Below is a small trained network, with its code and all its weights. Each question gives an input and a class and asks what happens when units are switched off, that is, made to give their printed mean instead of their output.

import numpy as np


def w(rows, s, z=0):
    codes = np.array(rows[::2]) - 128.0
    scale = np.full(codes.shape[1], s)
    scale[-1] = z or s
    return codes * scale


def f(y):
    return np.maximum(y, 0)


def log_softmax(a):
    a = a - a.max(-1, keepdims=True)
    return a - np.log(np.exp(a).sum(-1, keepdims=True))


def net(x, mask):
    res = np.array(x, float).reshape(1, 6) / 4 @ E
    y = f(res @ A[0][:, :-1].T + A[0][:, -1])
    res = res + np.where(mask, y, B[0][:, -1]) @ B[0][:, :-1]
    return log_softmax(res[-1] @ U[:, :-1].T + U[:, -1])


A, B = {}, {}
E = w([
[177,141,162,151,153,159,62,66,69,48,174,87],'x0',
[90,83,72,93,99,201,97,153,120,98,63,61],'x1',
[152,255,189,165,212,105,165,111,138,116,39,126],'x2',
[148,175,134,87,83,132,152,247,89,121,140,138],'x3',
[46,178,111,84,117,139,112,117,154,160,222,139],'x4',
[184,88,21,108,253,115,115,213,48,97,155,64],'x5',
],0.0086)
A[0] = w([
[215,173,185,138,86,93,207,210,80,14,201,176,120],'n0',
[143,83,150,169,168,137,149,54,121,71,95,111,4],'n1',
[48,159,150,50,124,129,79,74,176,63,187,98,252],'n2',
[90,155,119,96,165,133,177,219,146,184,132,187,190],'n3',
[87,112,135,122,2,125,128,87,155,171,180,132,200],'n4',
[57,171,116,173,182,195,88,103,77,90,224,60,251],'n5',
[155,165,82,149,206,130,154,130,164,188,53,160,170],'n6',
[214,179,129,180,120,48,176,60,235,137,194,128,103],'n7',
[54,93,103,22,68,135,136,164,170,189,106,184,206],'n8',
[146,89,167,168,167,155,129,156,60,91,95,65,133],'n9',
],0.0063,0.0018)
B[0] = w([
[143,178,255,122,184,102,127,126,208,91,143,118,241],'n0',
[62,153,107,118,122,156,126,140,118,115,135,57,183],'n1',
[134,100,173,143,213,123,93,37,70,99,123,198,221],'n2',
[139,149,98,225,72,110,64,169,89,85,155,90,233],'n3',
[181,39,47,200,177,25,97,45,78,110,126,144,239],'n4',
[155,114,222,131,195,108,81,85,138,79,160,179,239],'n5',
[175,69,74,182,78,104,221,89,79,96,109,113,218],'n6',
[146,93,99,214,149,62,186,185,115,95,103,102,217],'n7',
[103,117,55,188,136,66,176,78,63,130,98,166,255],'n8',
[104,125,147,137,39,96,160,123,144,73,121,84,221],'n9',
],0.0084,0.0076)
U = w([
[101,160,146,140,132,124,129,153,123,93,166,40,99],'0',
[62,87,127,85,150,138,151,149,163,232,169,167,4],'1',
[162,55,3,152,145,62,187,83,53,136,125,124,167],'2',
[188,138,230,100,213,120,70,68,146,113,144,157,228],'3',
],0.0069,0.002)

Each question gives the input, the list of numbers given to net, and the class t.
The units are the neurons (one row each of A and B). Each row of codes is followed by its name. A weight is (code - 128) times the scale printed after its matrix; where a second scale follows, it is the last column's (A, B and U).
mask holds one flag per neuron, in row order. A switched-off neuron (its flag False) gives its mean, the last column of its row in B, instead of its output. The means were averaged over made-up inputs and are rounded, as every weight is.
A unit's drop is (log p(t) with every unit on - log p(t) with that unit switched off) / (log p(t) with every unit on - log p(t) with every unit switched off).
The circuit of an input: a set's keep is (log p(t) with only the set's units on - log p(t) with every unit switched off) / (log p(t) with every unit on - log p(t) with every unit switched off). Starting from all 10 units, units are removed one at a time, each time the one whose removal leaves the highest keep (on an exact tie, the one counted first), for as long as the keep stays at least 0.8.
units of the circuit, in order: the units of the circuit, biggest drop first
most important unit: the unit with the biggest drop
top k neurons: the k neurons with the biggest drops, biggest first
drop of u: that unit's drop, to one decimal
input [2,4,7,-8,-8,-3], class 0: top 3 neurons	(n1; n4; n8)
input [3,-2,7,-6,-6,-8], class 2: most important unit	n7
input [1,1,7,-6,-4,-8], class 2: units of the circuit, in order	(n7; n0)
input [-3,-3,0,8,-7,0], class 0: units of the circuit, in order	(n5; n2; n0)
input [5,4,8,-3,-4,5], class 0: units of the circuit, in order	(n4; n1)
input [1,7,5,2,-4,3], class 0: units of the circuit, in order	(n4; n8)
input [0,-2,7,-7,5,-5], class 2: top 3 neurons	(n7; n0; n6)
input [-3,-1,7,3,-2,-6], class 0: top 2 neurons	(n4; n8)
input [-6,-6,-1,7,3,8], class 0: top 2 neurons	(n0; n4)
input [8,8,-8,8,-1,8], class 0: top 3 neurons	(n9; n2; n4)
input [5,6,6,0,-3,8], class 0: top 2 neurons	(n9; n4)
input [7,8,-8,-8,2,-1], class 3: top 2 neurons	(n5; n2)
input [-3,1,7,-4,-2,-4], class 2: top 2 neurons	(n6; n0)
input [7,2,0,7,1,5], class 3: top neuron	(n5)
input [2,-7,-5,8,-2,-1], class 3: drop of n0	0.9
input [8,1,0,-7,-3,6], class 3: drop of n5	0.8
input [6,-2,1,0,-6,6], class 3: drop of n0	0.2
input [-4,-4,-4,8,-3,1], class 0: drop of n9	-0.1
